How the objects are linked:
x526: +>x995, ^>x131, §>x324
x585: +>x752, ^>x808, §>x490
x644: +>x950, ^>x313, §>x393
x105: +>x333, ^>x452, §>x526
x548: +>x780, ^>x393, §>x761
x939: +>x481, ^>x733, §>x586
x139: +>x391, ^>x585, §>x808
x447: +>x313, ^>x891, §>x481
x376: +>x331, ^>x644, §>x548
x720: +>x808, ^>x391, §>x586
x620: +>x585, ^>x720, §>x447
x490: +>x891, ^>x267, §>x702
x393: +>x245, ^>x376, §>x364
x125: +>x995, ^>x333, §>x448
x950: +>x780, ^>x780, §>x245
x814: +>x448, ^>x728, §>x995
x245: +>x548, ^>x814, §>x728
x244: +>x552, ^>x648, §>x302
x552: +>x324, ^>x137, §>x752
x995: +>x364, ^>x980, §>x105
x391: +>x131, ^>x620, §>x620
x752: +>x648, ^>x81, §>x131
x313: +>x939, ^>x313, §>x950
x891: +>x267, ^>x267, §>x313
x733: +>x313, ^>x376, §>x644
x302: +>x752, ^>x720, §>x391
x364: +>x728, ^>x125, §>x333
x324: +>x516, ^>x244, §>x452
x81: +>x516, ^>x81, §>x139
x728: +>x780, ^>x995, §>x714
x516: +>x364, ^>x720, §>x137
x780: +>x105, ^>x644, §>x814
x343: +>x980, ^>x324, §>x244
x333: +>x714, ^>x448, §>x995
x331: +>x733, ^>x267, §>x780
x452: +>x125, ^>x324, §>x343
x725: +>x950, ^>x131, §>x891
x481: +>x702, ^>x313, §>x702
x714: +>x526, ^>x137, §>x448
x648: +>x137, ^>x302, §>x137
x137: +>x244, ^>x585, §>x139
x448: +>x105, ^>x654, §>x980
x702: +>x939, ^>x939, §>x733
x267: +>x447, ^>x702, §>x939
x761: +>x814, ^>x364, §>x125
x980: +>x526, ^>x516, §>x552
x586: +>x648, ^>x620, §>x725
x654: +>x452, ^>x980, §>x995
x131: +>x720, ^>x139, §>x585
x808: +>x137, ^>x490, §>x267

The rows follow the links: the fewer symbols apart two objects are, the more alike their rows tend to be.

Each row is also shifted at random along 5 hidden directions that mean nothing.

Row, then object:
22 8 14 -34 10 10 2 11 25 -45 -6 33 -15 1 24 -4 9 -1 13 45 -7 -2 1 8 -13 10 -36 -3 -29 33 4 -11 -10 -17 2 73 -18 -41 -11 18 -34 12 -19 -8 -15 -8 -19 -15 24 19 8 19 34 0 -31 -2 3 -15 -19 -11 13: x808
12 -10 -26 42 18 1 -31 8 -18 -3 -15 1 -12 1 -52 -13 17 19 13 20 -34 -5 -10 -9 -6 5 8 0 19 47 13 25 -6 17 3 38 10 35 22 -10 -32 -16 -9 -56 -24 -22 26 -44 23 4 26 -5 -4 7 -10 -3 -26 10 9 6 0: x814
3 7 15 27 -14 -11 13 -2 25 23 18 30 56 6 -19 19 19 -3 -4 -27 37 -5 -5 -17 -10 -8 -11 -3 -12 -35 -11 -16 17 -17 -8 -5 6 11 -7 12 1 -35 -18 27 -1 -8 28 7 5 -6 8 0 14 2 -11 25 13 18 8 -6 -2: x331
-11 -5 20 32 3 -15 2 -2 19 -9 8 14 -16 -6 17 22 -1 6 -9 -9 24 10 14 -17 -12 -14 5 -3 8 -9 2 -8 1 -4 0 -20 0 8 -16 4 -8 -37 -6 -19 9 12 -2 8 10 -1 14 11 12 -5 13 -6 11 17 -12 3 4: x733
-8 17 -21 -4 -7 -30 -10 -7 -1 4 -7 -12 -14 3 22 -21 -29 0 34 -15 27 14 2 -15 -2 -10 10 4 -3 -4 7 -13 -35 -14 16 -5 14 5 8 -8 -9 -13 34 -4 -4 15 -6 27 -40 -9 -5 -7 -1 3 10 -6 -6 3 17 -5 16: x654
-4 6 -26 -17 9 -19 -2 -3 -7 -8 30 22 -8 -7 -13 -3 28 11 -28 18 -10 37 -12 29 10 -18 7 -10 -4 10 -1 -8 -2 1 4 -14 -9 -9 17 10 -21 28 0 -30 13 -3 3 21 -10 4 5 13 -7 -8 -2 0 23 -10 6 -16 -4: x324
8 14 -3 -46 1 39 -23 8 -13 21 -10 -16 2 -2 -32 11 -24 -2 26 6 27 -26 -21 26 -17 6 8 0 17 2 7 -14 -11 14 12 10 14 14 -12 -8 8 5 -1 2 -11 -10 17 -37 -14 -22 5 -30 -10 9 7 -1 -28 -37 0 -4 14: x139
11 12 13 -48 -2 24 6 5 29 -44 -8 5 -15 3 64 -10 -9 -13 20 26 0 -21 4 4 -9 16 -33 -1 -27 13 1 -5 -9 -10 19 49 -21 -48 -19 16 -2 11 3 29 0 10 -43 -23 11 12 -7 6 31 -3 -19 -3 2 -11 -24 -8 12: x585
-4 5 -26 7 -21 -28 7 2 17 -8 -23 -10 32 18 47 -37 -8 -14 26 -29 3 0 26 -40 10 0 -26 12 -29 -20 -9 2 -21 -46 22 16 11 -15 21 2 4 -14 24 49 -8 23 -10 24 -7 -1 -16 1 18 3 -9 18 -1 18 26 9 -1: x995
12 -2 -19 20 -2 15 -40 1 -30 37 -25 -46 22 10 -53 -1 -31 4 59 -17 7 -25 1 -25 -1 -6 30 -3 31 9 9 15 -22 -3 21 11 25 56 15 -44 -5 -24 11 -24 -24 -26 39 -44 -15 -24 10 -37 -26 19 -1 6 -34 1 19 19 7: x728
-4 -1 10 -29 -3 26 1 -11 -4 15 -8 25 25 18 -35 4 9 -6 -20 14 -1 -18 -20 34 -10 37 -1 9 12 10 1 -16 6 38 -10 31 17 7 -7 17 34 19 -20 35 -4 7 9 -21 1 19 -19 -19 -11 5 10 7 -22 -25 -15 0 5: x620
5 12 -38 -15 4 -41 -8 9 21 -23 17 33 22 21 -22 -40 13 -19 -11 40 -27 16 -39 3 -36 44 -51 -12 9 40 4 7 -40 50 -9 116 21 1 24 27 26 -8 -25 52 13 12 -9 16 -26 22 -7 -18 27 11 -8 4 -2 -11 0 -20 4: x980
-7 -3 -28 18 -6 -31 26 2 25 -6 -17 4 -4 -2 31 -34 2 -12 -28 -11 0 15 -1 -10 -18 28 -9 14 -15 -27 -2 8 2 21 -1 -20 -21 -11 21 16 40 -24 24 44 11 7 -30 37 -16 4 -19 6 3 -11 4 -10 -3 17 8 -3 -19: x448
-10 6 17 43 -7 -16 25 -4 47 -28 21 42 45 18 29 1 42 -12 -22 2 -20 -11 13 -35 4 -7 -47 -4 -46 -8 -18 8 30 -45 -12 47 9 -23 -5 21 -28 -22 -35 34 6 26 -2 1 49 25 4 30 41 -7 -14 27 44 39 -4 -11 -17: x644
2 11 -2 49 5 11 -10 -4 1 15 -1 -7 -3 -4 -29 11 22 9 -11 -11 -2 -6 -15 -14 0 -16 21 0 -14 -15 -3 15 30 -5 7 -32 -8 23 4 -13 -25 -26 -1 -36 -6 -17 18 -36 4 -3 19 6 -4 -4 2 3 -5 22 4 -16 -16: x780
-26 11 5 -34 -3 22 11 10 9 -38 -2 -12 -29 -21 71 -14 -10 -6 -2 11 -21 -7 20 1 25 -17 -28 -1 -38 5 -4 9 9 -38 10 -5 6 -44 -8 4 -23 36 15 -1 4 39 -41 -9 19 -13 -6 23 11 -11 14 -4 19 -3 -8 -7 0: x81
3 24 11 0 2 15 0 -12 -30 41 -12 -33 2 -3 -46 21 -12 6 -10 -18 -6 -5 -46 24 6 12 42 4 0 -15 5 22 17 35 -20 -58 -3 27 -16 -20 21 10 1 -8 0 -20 19 3 -37 -9 -8 -16 -41 0 13 -7 -26 -16 2 -30 -19: x725

Start, symbols taken left to right, then the object you end at.
Answer with the object's name.
-10 32 14 19 -14 18 -9 -4 -9 -5 -7 -52 -14 8 43 12 -38 -8 48 -26 -5 -30 -2 -40 15 -26 15 -4 -17 -4 3 17 -7 -34 22 -12 10 7 -22 -29 -22 -18 19 2 6 12 -14 -23 -15 -8 -8 -10 -1 2 4 -3 7 25 -1 -13 0
^ + + + => x714
4 4 -5 19 -11 23 -19 -1 -19 5 -11 -28 -10 6 39 -5 -30 -10 37 -27 -4 -38 10 -39 17 -15 9 -5 6 -2 4 -1 -7 -18 40 -12 -3 10 -9 -16 9 -6 27 21 6 0 -19 -50 1 -13 -22 -15 -18 -1 -1 -10 3 21 -4 9 10
+ ^ § § § + ^ => x125
7 24 24 -2 0 -13 9 1 -18 -16 -17 -24 -50 -7 55 10 -53 -6 23 -9 -2 -1 -13 -13 7 5 12 1 -14 10 12 -3 -26 10 -8 -16 -24 -7 -35 -3 11 5 14 5 15 0 -38 35 -40 -6 -19 -3 -14 5 0 -23 -10 7 -17 -15 8
^ + § § ^ + + => x702
-7 18 -23 4 -19 -34 9 -3 38 -3 -4 10 76 27 17 -34 12 -19 22 -15 5 -2 6 -37 -4 7 -47 11 -45 -14 -20 8 -25 -50 9 62 28 -18 15 4 -8 -23 -8 71 -12 22 14 25 -7 15 -8 -4 36 1 -20 46 10 19 29 -10 -6
+ ^ + + ^ + § => x526
-22 -4 34 37 12 -30 5 -13 -2 -3 1 -3 -18 -20 -5 35 36 29 -30 -4 -12 49 21 -1 27 -49 26 7 -35 -11 -8 22 32 -53 -21 -73 -5 0 -15 -17 -75 2 -7 -99 -18 6 17 42 24 -1 39 45 1 -15 10 3 14 27 0 -9 -25
+ ^ + + § + => x648
9 -20 -17 25 -9 -4 15 3 -5 -15 1 34 32 3 10 -28 18 -9 -6 -2 -29 -12 23 -23 25 14 -35 6 -12 15 -7 -5 9 -19 -5 48 1 -11 22 20 6 18 -7 29 -7 5 2 -4 43 16 -22 12 3 -3 -20 17 2 23 7 19 0
^ § ^ ^ § => x995
-1 9 -32 9 16 -23 -15 -3 -38 32 14 11 -30 -15 -64 0 12 20 -21 4 21 43 -34 28 4 -16 49 -2 20 6 11 -20 -4 39 -9 -55 0 36 23 -1 -15 13 11 -68 0 -26 26 24 -36 -9 25 -2 -35 1 20 -16 -12 -10 14 -17 6
§ + § ^ + => x244
5 -1 29 12 12 -28 -4 -1 -22 14 -4 11 18 0 -61 29 26 15 -17 15 -26 36 -16 13 12 3 6 6 -2 22 1 12 -3 7 -33 9 11 22 -11 -1 -31 17 -36 -48 -21 -17 41 38 -3 4 20 5 -13 3 -3 11 -17 -3 0 -6 -9
+ § § + + + ^ => x452
-4 -16 -23 26 12 -21 12 5 -10 -16 -15 17 -44 -16 12 -24 -11 11 -16 5 -1 22 11 -1 2 5 11 9 1 9 7 -12 2 10 -29 -25 -9 3 22 7 -2 0 28 -29 -7 -1 -20 35 6 -4 1 11 -4 -5 10 -20 -16 19 15 9 4
+ + + ^ § => x105
-15 15 7 -42 1 28 12 -8 32 -66 -17 5 -58 -6 99 -21 -3 -5 -12 32 -7 -15 9 10 -4 8 -16 4 -53 9 1 2 17 -12 19 15 -22 -61 -18 20 -13 18 21 3 10 39 -71 -23 23 25 -10 37 30 -13 6 -22 16 -2 -34 -20 5
^ ^ § § ^ + + => x702
0 -13 -24 14 7 -8 13 8 0 -55 -13 19 -36 0 63 -38 -34 -8 24 23 -25 -15 40 -36 12 8 -32 -3 -3 50 8 -9 -23 -13 -14 65 2 -14 20 9 -10 1 18 0 -8 25 -41 9 32 15 -15 8 19 4 -10 -15 -2 28 7 21 25
§ + § § + + => x995
12 4 1 32 2 21 -15 2 -14 35 10 10 8 4 -61 22 -33 1 23 -9 47 -29 -23 -13 -32 4 17 -18 56 2 15 -24 -11 43 -17 14 21 55 -4 -3 28 -46 -11 6 5 -15 29 -25 -24 -20 7 -37 -13 16 7 -6 -15 -1 8 7 24
§ § ^ § => x333
1 -7 -2 44 -1 20 -3 -6 -16 15 6 9 -2 -6 -2 7 13 5 0 -24 19 -24 12 -17 17 -17 14 -3 4 -16 -4 -15 33 -11 8 -46 -12 15 6 -2 -6 -7 12 -21 -3 -14 13 -34 23 -10 2 4 -19 -5 -4 6 7 25 8 4 1
^ § ^ ^ => x333
